Below is a small trained network, with its code and all its weights. Each question gives an input and a target symbol and asks what happens when units are switched off, that is, made to give their printed mean instead of their output.

import numpy as np


def w(rows, s, z=0):
    codes = np.array(rows[::2]) - 128.0
    scale = np.full(codes.shape[1], s)
    scale[-1] = z or s
    return codes * scale


def f(y):
    return np.maximum(y, 0)


def softmax(a):
    e = np.exp(a - a.max(-1, keepdims=True))
    return e / e.sum(-1, keepdims=True)


def log_softmax(a):
    a = a - a.max(-1, keepdims=True)
    return a - np.log(np.exp(a).sum(-1, keepdims=True))


def net(x, mask):
    ids = ['ΔΨΩαζησ'.index(c) for c in x.split()]
    T = len(ids)
    res = E[ids] + P[:T]
    u = 0
    for l in range(3):
        q, k, v = (res @ M[l].T for M in (Q, K, V))
        z = softmax(np.where(np.tri(T) > 0, q @ k.T / 2**0.5, -1e9)) @ v
        res = res + np.where(mask[u], z, O[l][:, -1]) @ O[l][:, :-1]
        u += 1
        y = f(res @ A[l][:, :-1].T + A[l][:, -1])
        res = res + np.where(mask[u : u + 8], y, B[l][:, -1]) @ B[l][:, :-1]
        u += 8
    return log_softmax(res[-1] @ U[:, :-1].T + U[:, -1])


Q, K, V, O, A, B = {}, {}, {}, {}, {}, {}
E = w([
[196,188,117,63,196,122,121,124,143,171,109],'Δ',
[222,165,93,116,57,80,130,176,17,143,139],'Ψ',
[206,177,136,216,178,169,104,80,133,253,176],'Ω',
[179,145,175,103,134,186,72,104,157,97,174],'α',
[97,97,124,112,19,53,80,35,115,190,117],'ζ',
[97,111,144,159,235,91,17,139,110,135,221],'η',
[100,192,188,117,165,86,211,170,63,148,93],'σ',
],0.016)
P = w([
[2,218,107,98,82,114,192,50,84,95,132],'0',
[158,109,154,213,167,69,128,144,164,113,117],'1',
[190,116,153,178,143,123,140,142,112,174,105],'2',
[179,115,176,155,130,162,108,119,118,192,130],'3',
[195,100,159,88,93,179,152,145,24,180,122],'4',
[169,111,219,146,132,195,64,122,99,186,153],'5',
],0.0066)
Q[0] = w([
[191,137,255,119,124,69,109,109,84,168,139],'L0H0',
[222,157,116,148,159,101,132,129,141,87,177],'L0H0',
],0.0095)
K[0] = w([
[2,169,165,144,87,180,157,114,97,151,132],'L0H0',
[128,53,173,147,128,97,139,159,118,174,29],'L0H0',
],0.0081)
V[0] = w([
[44,75,213,90,135,64,177,185,151,203,41],'L0H0',
[146,105,3,124,133,102,84,124,199,202,23],'L0H0',
],0.005)
O[0] = w([
[71,40,97,113,98,141,160,221,172,185,131,217],'L0H0',
[250,53,169,144,141,89,15,120,51,106,136,3],'L0H0',
],0.012,0.005)
A[0] = w([
[98,191,211,135,122,122,98,160,220,182,135,239],'L0N0',
[181,120,120,216,120,188,139,19,149,86,73,92],'L0N1',
[181,142,174,28,219,90,113,98,169,76,96,101],'L0N2',
[76,34,96,178,149,172,46,197,94,143,85,2],'L0N3',
[150,135,138,116,87,190,69,136,204,2,106,177],'L0N4',
[112,198,143,102,135,104,153,142,77,134,152,122],'L0N5',
[129,154,123,147,33,82,111,108,107,151,115,115],'L0N6',
[132,117,152,174,172,138,72,98,50,129,134,195],'L0N7',
],0.0064,0.0027)
B[0] = w([
[147,119,62,77,83,128,158,144,27,102,113,254],'L0N0',
[139,117,253,29,148,80,131,128,102,156,125,151],'L0N1',
[171,114,120,104,46,172,11,217,139,95,135,146],'L0N2',
[172,198,186,89,63,222,199,84,129,117,61,142],'L0N3',
[124,159,42,117,210,98,173,174,7,159,163,138],'L0N4',
[175,136,47,140,142,166,18,48,208,155,73,188],'L0N5',
[91,105,44,213,94,136,198,62,152,66,73,159],'L0N6',
[129,95,24,107,180,114,170,146,145,170,67,164],'L0N7',
],0.0067,0.0099)
Q[1] = w([
[142,163,57,175,205,96,91,120,89,113,155],'L1H0',
[133,113,2,17,142,165,130,62,92,186,65],'L1H0',
],0.0072)
K[1] = w([
[65,115,165,143,120,136,203,162,198,151,70],'L1H0',
[83,254,155,92,103,150,140,78,126,111,70],'L1H0',
],0.0089)
V[1] = w([
[67,138,109,107,46,169,135,51,156,6,149],'L1H0',
[46,200,254,187,139,110,210,72,65,142,75],'L1H0',
],0.0044)
O[1] = w([
[33,68,255,103,29,163,35,107,89,147,43,192],'L1H0',
[216,151,224,193,122,159,169,175,125,122,193,254],'L1H0',
],0.0077,0.0052)
A[1] = w([
[89,231,195,100,149,172,79,87,43,39,191,75],'L1N0',
[175,117,79,140,104,40,160,106,129,150,221,172],'L1N1',
[74,108,182,107,120,85,206,123,153,130,119,27],'L1N2',
[105,103,169,76,208,226,80,186,208,108,149,162],'L1N3',
[90,127,188,84,230,104,107,208,136,106,92,181],'L1N4',
[68,189,85,110,121,78,152,166,193,122,237,163],'L1N5',
[77,80,96,52,110,59,88,112,103,188,113,240],'L1N6',
[181,176,59,102,88,116,122,145,254,115,71,4],'L1N7',
],0.0055,0.0022)
B[1] = w([
[187,102,53,30,127,104,76,113,173,151,185,181],'L1N0',
[167,148,112,114,84,117,159,100,97,67,15,195],'L1N1',
[142,96,77,96,29,101,26,106,122,188,135,209],'L1N2',
[139,163,143,220,70,104,180,163,111,175,170,191],'L1N3',
[154,116,113,166,88,184,127,157,63,34,181,191],'L1N4',
[95,111,152,129,210,188,166,150,94,85,103,223],'L1N5',
[151,68,138,208,154,134,74,170,106,221,229,252],'L1N6',
[103,124,178,202,94,254,109,206,138,147,63,158],'L1N7',
],0.0066,0.0048)
Q[2] = w([
[98,100,203,73,166,50,128,115,204,119,89],'L2H0',
[64,158,148,109,125,126,132,109,3,192,103],'L2H0',
],0.0061)
K[2] = w([
[205,111,189,179,187,102,194,254,66,75,111],'L2H0',
[82,192,17,111,210,185,30,88,174,159,88],'L2H0',
],0.0059)
V[2] = w([
[253,166,71,47,79,147,182,194,129,144,98],'L2H0',
[69,202,105,73,193,177,95,170,158,99,189],'L2H0',
],0.0047)
O[2] = w([
[84,110,150,202,142,225,78,187,142,88,51,253],'L2H0',
[195,194,105,159,117,70,84,254,185,137,127,135],'L2H0',
],0.0086,0.0028)
A[2] = w([
[216,162,127,137,213,135,118,86,160,110,83,91],'L2N0',
[151,144,130,58,195,151,81,111,119,105,74,97],'L2N1',
[174,86,191,116,192,179,158,161,141,117,180,136],'L2N2',
[81,138,160,254,156,54,133,104,131,77,124,99],'L2N3',
[129,162,94,144,91,81,163,147,118,100,135,48],'L2N4',
[96,111,135,78,124,111,133,74,178,159,125,65],'L2N5',
[130,85,142,30,149,61,195,89,69,131,135,4],'L2N6',
[178,137,154,190,111,87,58,104,73,131,151,113],'L2N7',
],0.0075,0.003)
B[2] = w([
[53,140,177,60,175,125,159,122,214,104,175,238],'L2N0',
[87,139,126,126,70,71,152,161,188,149,162,194],'L2N1',
[106,169,112,122,102,211,132,102,56,2,181,243],'L2N2',
[67,112,78,160,67,50,81,157,65,128,128,159],'L2N3',
[120,128,111,178,161,122,180,12,111,40,168,172],'L2N4',
[240,174,113,195,175,150,172,225,151,60,100,184],'L2N5',
[20,150,201,141,179,126,123,221,221,118,85,249],'L2N6',
[213,49,121,60,134,133,141,14,193,98,150,255],'L2N7',
],0.0063,0.0046)
U = w([
[146,124,179,167,73,141,41,170,201,148,112,6],'Δ',
[147,138,91,150,128,176,131,75,120,65,70,135],'Ψ',
[140,48,152,114,42,148,109,75,65,171,145,202],'Ω',
[95,125,124,159,71,133,196,201,84,178,141,214],'α',
[122,64,183,94,139,127,158,123,191,165,130,62],'ζ',
[120,20,2,130,197,133,74,151,137,157,120,72],'η',
[175,131,92,77,53,63,144,156,107,140,201,138],'σ',
],0.0057,0.0022)

Each question gives the input, a string of symbols that net reads in full, and the target symbol t.
The units are the heads (2 rows each of Q, K, V and O) and the neurons (one row each of A and B). Each row of codes is followed by its name. A weight is (code - 128) times the scale printed after its matrix; where a second scale follows, it is the last column's (O, A, B and U).
mask holds one flag per unit, layer by layer, with each layer's heads first. A switched-off unit (its flag False) gives its mean, the last column of its rows in O or B, instead of its output. The means were averaged over made-up inputs and are rounded, as every weight is.
A unit's drop is (log p(t) with every unit on - log p(t) with that unit switched off) / (log p(t) with every unit on - log p(t) with every unit switched off).
The circuit of an input: a set's keep is (log p(t) with only the set's units on - log p(t) with every unit switched off) / (log p(t) with every unit on - log p(t) with every unit switched off). Starting from the 12 units with the biggest drops (on a tie, the unit counted first), units are removed one at a time, each time the one whose removal leaves the highest keep (on an exact tie, the one counted first), for as long as the keep stays at least 0.8.
units of the circuit, in order: the units of the circuit, biggest drop first
unit that matters most: the unit with the biggest drop
top k neurons: the k neurons with the biggest drops, biggest first
k most important neurons of layer l: the k neurons of layer l with the biggest drops, biggest first
input Δ Ψ σ, target η: units of the circuit, in order : (L1H0; L0H0; L0N2; L0N5)
input σ Ω Ω Δ α, target α: most important neuron of layer 2 : (L2N7)
input Ω η η Ω, target ζ: units of the circuit, in order : (L2N0; L0H0; L0N1; L2N7)
input Δ η Δ, target η: units of the circuit, in order : (L1H0; L0H0; L0N2)
input Δ σ ζ Ω, target η: units of the circuit, in order : (L1H0; L0H0)
input α Ψ α α Ψ, target Δ: units of the circuit, in order : (L2H0; L1N0; L0H0; L0N0)
input α η η Δ Δ, target Δ: top 2 neurons : (L0N2; L1N0)
input Δ η σ σ σ Δ, target η: units of the circuit, in order : (L1H0; L0H0)
input Ψ ζ σ ζ Ω, target Ω: top 2 neurons : (L0N6; L0N5)
input Δ Ω η ζ, target η: top 2 neurons : (L0N2; L0N7)
input η η α Ω, target σ: units of the circuit, in order : (L2H0; L0N5; L0H0)
input Ω Ω Δ Ω, target ζ: units of the circuit, in order : (L2N0; L0H0; L0N1; L2N7)
input Δ Ω Δ ζ Ψ, target η: units of the circuit, in order : (L1H0; L0H0; L0N7; L0N2)
input η σ Δ σ Δ, target σ: unit that matters most : L2H0
input Δ Ψ Δ, target Δ: top 2 neurons : (L1N7; L0N2)
input ζ η Ψ, target Ω: units of the circuit, in order : (L0H0; L2N7)
input η ζ η Δ σ, target σ: units of the circuit, in order : (L2H0; L0H0; L0N5)
input α η Ω, target Δ: top 4 neurons : (L1N0; L0N4; L0N7; L0N5)
input α σ Ω η ζ, target Δ: units of the circuit, in order : (L0H0; L2H0; L1N0)
input ζ η Ψ Ψ, target ζ: unit that matters most : L2N6
input Ψ Ω Δ, target Ω: units of the circuit, in order : (L1H0; L0N6; L0H0; L2H0)
input Ω Ω Ω, target Ψ: top 2 neurons : (L2N2; L1N1)
input Ω ζ Ω, target Ψ: top 3 neurons : (L2N2; L0N1; L1N1)
input ζ σ σ ζ, target ζ: 2 most important neurons of layer 0 : (L0N6; L0N0)
input Δ η Ω Ψ, target Ψ: top 3 neurons : (L0N6; L1N1; L0N0)
input η ζ Ψ Ω, target σ: 3 most important neurons of layer 0 : (L0N5; L0N1; L0N3)
input Ω Ψ σ Δ, target Ψ: unit that matters most : L1H0
input Ω σ ζ σ ζ σ, target Ψ: 2 most important neurons of layer 0 : (L0N1; L0N5)
input Ψ σ Δ Ψ, target Ω: top 2 neurons : (L0N6; L0N5)
input Ψ η Ω, target Ω: 3 most important neurons of layer 0 : (L0N7; L0N6; L0N5)
